Where the symbols take the units:
state | k c h n
j656 | j660 j648 j377 j261
j208 | j121 j583 j18 j660
j18 | j559 j208 . j443
j450 | j648 j210 j421 j855
j855 | j564 j914 j889 j450
j361 | j712 j436 j660 j583
j111 | j914 j41 j694 j547
j914 | j596 j908 j855 j210
j436 | j547 j123 j361 j272
j443 | j786 j660 . j18
j781 | j377 j421 . j416
j694 | j855 j111 j121 j712
j660 | j402 j361 j443 j208
j48 | j425 . j596 j447
j425 | j41 . j272 j123
j402 | j421 j712 j786 j121
j41 | j908 . j111 j673
j712 | j450 j547 j402 j694
j564 | j583 j596 j261 j648
j71 | j18 j261 . j377
j210 | j60 j220 j450 j914
j447 | j123 . j60 j48
j261 | j208 j564 j71 j656
j889 | j261 j855 j416 j421
j377 | j443 j656 . j71
j220 | j447 . j210 j908
j60 | j436 j447 j648 j596
j648 | j361 j60 j656 j564
j786 | j781 j402 . j559
j673 | j220 . j547 j41
j559 | j416 j121 . j786
j272 | j111 j425 j583 j436
j583 | j694 j272 j208 j361
j908 | j48 . j914 j220
j416 | j71 j889 . j781
j596 | j272 j48 j564 j60
j421 | j656 j450 j781 j889
j121 | j889 j694 j559 j402
j123 | j673 . j436 j425
j547 | j210 j673 j712 j111

The rows follow the links: the fewer symbols apart two units are, the more alike their rows tend to be.

Each row is also shifted at random along 2 hidden directions that mean nothing.

One row for each unit, in no order:
Each row stands for one unit.
id 1: [3, -10, -22, 37, 28, 6, -8, 7, -40, -30, -26, -25, -19, -16, -27, 0, 29, -39, -37, -11, 6, -20, 0, 4]
id 2: [-3, 5, 23, -40, -26, -8, 11, -12, 28, 23, 25, 37, 2, 27, 13, 5, -14, 21, 37, -1, 10, 28, 4, -5]
id 3: [-24, 11, -13, 13, -6, 36, -8, -33, 12, 30, 1, -34, 20, -26, -17, 1, -35, 22, 25, -37, -2, -24, -20, -21]
id 4: [9, -9, 2, -1, -26, -34, 50, 45, 49, -11, 31, -24, 4, -55, -51, -35, 41, 24, 2, -6, 79, -33, 26, -46]
id 5: [-20, 5, -29, 21, 8, 36, -20, -15, -14, -8, -9, -40, 6, -7, 14, -2, -39, 10, -16, -14, -39, -33, -9, 12]
id 6: [-17, -20, 16, -2, 8, 21, -13, -43, -10, 2, -14, 14, -22, -26, -23, 5, 25, -15, 26, -36, 39, 15, 10, 3]
id 7: [-2, 4, -25, 28, -9, 9, 29, 16, 7, -4, 1, -37, -14, -18, -70, -2, -6, 5, -12, -24, 42, -45, -20, -43]
id 8: [19, 22, 19, -22, -17, -29, 16, 26, 27, 45, 17, 26, 37, 28, 9, 0, -7, 24, 17, 15, -4, 19, -18, -31]
id 9: [21, 19, -9, -7, -10, -27, 12, 43, 3, 3, 12, 8, 14, 45, 23, 3, -22, 7, -22, 37, -33, 3, -14, 0]
id 10: [13, 7, -32, 3, -15, -17, 35, 47, 17, -30, 24, -28, -18, 11, -19, -6, -14, 12, -32, 20, 4, -36, -1, -4]
id 11: [8, -14, -6, 24, 16, 1, -2, 1, -33, -14, -32, -3, -26, -17, -44, 5, 38, -36, -19, -18, 32, -2, 0, -11]
id 12: [10, -11, -9, -2, -5, -3, 19, 5, -16, -7, -20, 30, -68, 38, -62, 26, 4, -28, -7, -24, 42, 17, -20, -10]
id 13: [-5, 5, -23, -12, -13, -1, 19, 14, 22, -30, 29, -31, -7, -2, 13, -17, -30, 27, -10, 10, -10, -36, 3, 20]
id 14: [-10, 21, 24, 3, 1, 2, -16, -7, 39, 51, 18, -35, 110, -60, 57, -39, -2, 51, 40, 11, -35, -15, 18, -25]
id 15: [0, 13, -28, 32, 4, 13, -4, 7, -20, 10, -19, -29, -9, 4, -37, 12, -19, -11, -21, -15, -6, -28, -31, -23]
id 16: [20, -5, 19, -20, 9, -31, 0, 18, -12, -7, -8, 47, -8, 27, 18, 7, 31, -24, -10, 27, 3, 36, 15, 18]
id 17: [-4, 18, 6, -27, -17, 4, 0, -5, 33, 20, 30, 2, 36, 14, 47, -6, -41, 38, 27, 17, -35, 6, -2, 10]
id 18: [3, 2, -14, 42, 23, 10, -18, 0, -21, -1, -24, -37, 24, -29, -2, -10, 16, -17, -24, 3, -20, -28, 1, -12]
id 19: [-14, -15, 26, -7, 0, 19, -12, -44, 0, 20, -14, 26, -13, -13, -22, 6, 21, -15, 34, -31, 41, 30, 4, -11]
id 20: [-4, -17, -1, -24, -10, -8, 25, 15, 27, -48, 28, -13, -25, -26, 11, -26, 13, 12, -6, 11, 25, -20, 39, 32]
id 21: [-2, -20, 11, -33, -4, -12, 6, -1, 9, -40, 18, 26, -38, 13, 30, -5, 19, -7, 2, 26, 12, 25, 35, 46]
id 22: [21, -10, 10, -10, -13, -43, 34, 42, 28, -8, 21, 13, -5, -16, -24, -19, 49, 4, -8, 21, 53, -1, 23, -22]
id 23: [-3, 16, 27, -41, -24, -4, 11, -15, 45, 51, 34, 23, 41, 7, 30, -6, -30, 43, 50, 0, -2, 19, -5, -17]
id 24: [20, -15, -11, -1, -9, -36, 34, 55, 15, -53, 18, -14, -36, -12, -24, -22, 41, -11, -39, 26, 41, -20, 27, 1]
id 25: [-18, -7, -22, 22, 24, 25, -24, -17, -24, -34, -18, -39, 0, -30, 14, -13, -1, -11, -21, -11, -23, -30, 12, 27]
id 26: [-4, 12, -1, -24, -28, -1, 24, 6, 54, 8, 43, -15, 17, -17, 6, -18, -32, 48, 20, 0, 9, -20, 5, -9]
id 27: [5, 11, -6, 19, -12, 2, 16, 1, 3, 47, -10, -7, 7, -6, -65, 16, -5, 6, 12, -37, 33, -13, -35, -62]
id 28: [-20, -12, 27, -22, -27, 16, 27, -38, 37, 43, 15, 26, -25, -12, -82, 10, -1, 15, 61, -59, 84, 15, -9, -53]
id 29: [16, 10, -25, -4, -15, -25, 24, 46, 9, -29, 17, -14, -17, 27, -1, -9, -17, 10, -42, 28, -11, -25, -5, 6]
id 30: [-19, -22, -19, 17, 15, 29, -16, -25, -23, -47, -16, -30, -38, -29, -11, -2, 8, -24, -15, -18, 14, -20, 17, 36]
id 31: [-20, -6, 4, -10, -15, 23, 11, -32, 2, 7, -2, 11, -52, 9, -55, 21, -23, 3, 31, -47, 46, 3, -15, -12]
id 32: [7, -19, 1, 11, 7, -4, 11, 3, -23, -16, -24, 17, -56, -9, -66, 9, 51, -38, -7, -20, 67, 11, 1, -17]
id 33: [19, 21, 22, -17, -8, -25, 1, 10, 9, 39, 1, 36, 32, 40, 24, 10, -6, 8, 16, 21, -24, 34, -16, -16]
id 34: [-3, -5, 27, -28, -6, -10, -1, -5, 30, -6, 25, 6, 27, -28, 44, -25, 14, 21, 27, 19, 0, 5, 33, 14]
id 35: [8, -13, 7, 9, 17, -6, -16, -6, -39, -9, -33, 33, -30, 23, -17, 22, 30, -46, -14, 0, 8, 32, -5, 10]
id 36: [2, 1, 38, -31, 5, -7, -22, -17, 6, 24, 3, 36, 34, 6, 61, 1, 8, 6, 29, 17, -24, 42, 18, 25]
id 37: [24, 3, 25, -16, 2, -36, 9, 30, 9, 12, 3, 28, 25, -1, 19, -7, 36, -2, -1, 27, 4, 30, 18, -13]
id 38: [3, 14, 17, 18, -1, 5, -6, -16, -1, 72, -24, 14, 35, 9, -40, 17, -11, 5, 27, -28, 12, 17, -35, -63]
id 39: [-24, 13, 11, 3, -17, 33, -3, -45, 28, 67, 5, -16, 33, -27, -37, 3, -31, 34, 60, -53, 22, -6, -23, -54]
id 40: [-21, 9, 25, 18, 33, 36, -64, -59, -27, 45, -30, -11, 73, -34, 56, 2, -2, -5, 31, -11, -57, 11, 2, 10]

Some units, each with its row:
j261 id 32
j648 id 22
j272 id 15
j18 id 12
j447 id 4
j673 id 13
j123 id 10
j908 id 25
j121 id 31
j889 id 6
j436 id 29
j60 id 24
j402 id 23

Row, symbols taken left to right, then the row they reach:
id 17 h h: id 2
id 7 h h: id 27
id 35 k c: id 38
id 9 h h: id 33
id 3 h k: id 40
id 16 k c: id 8
id 11 n h: id 37
id 20 h h: id 21
id 18 h: id 1
id 39 c c: id 5

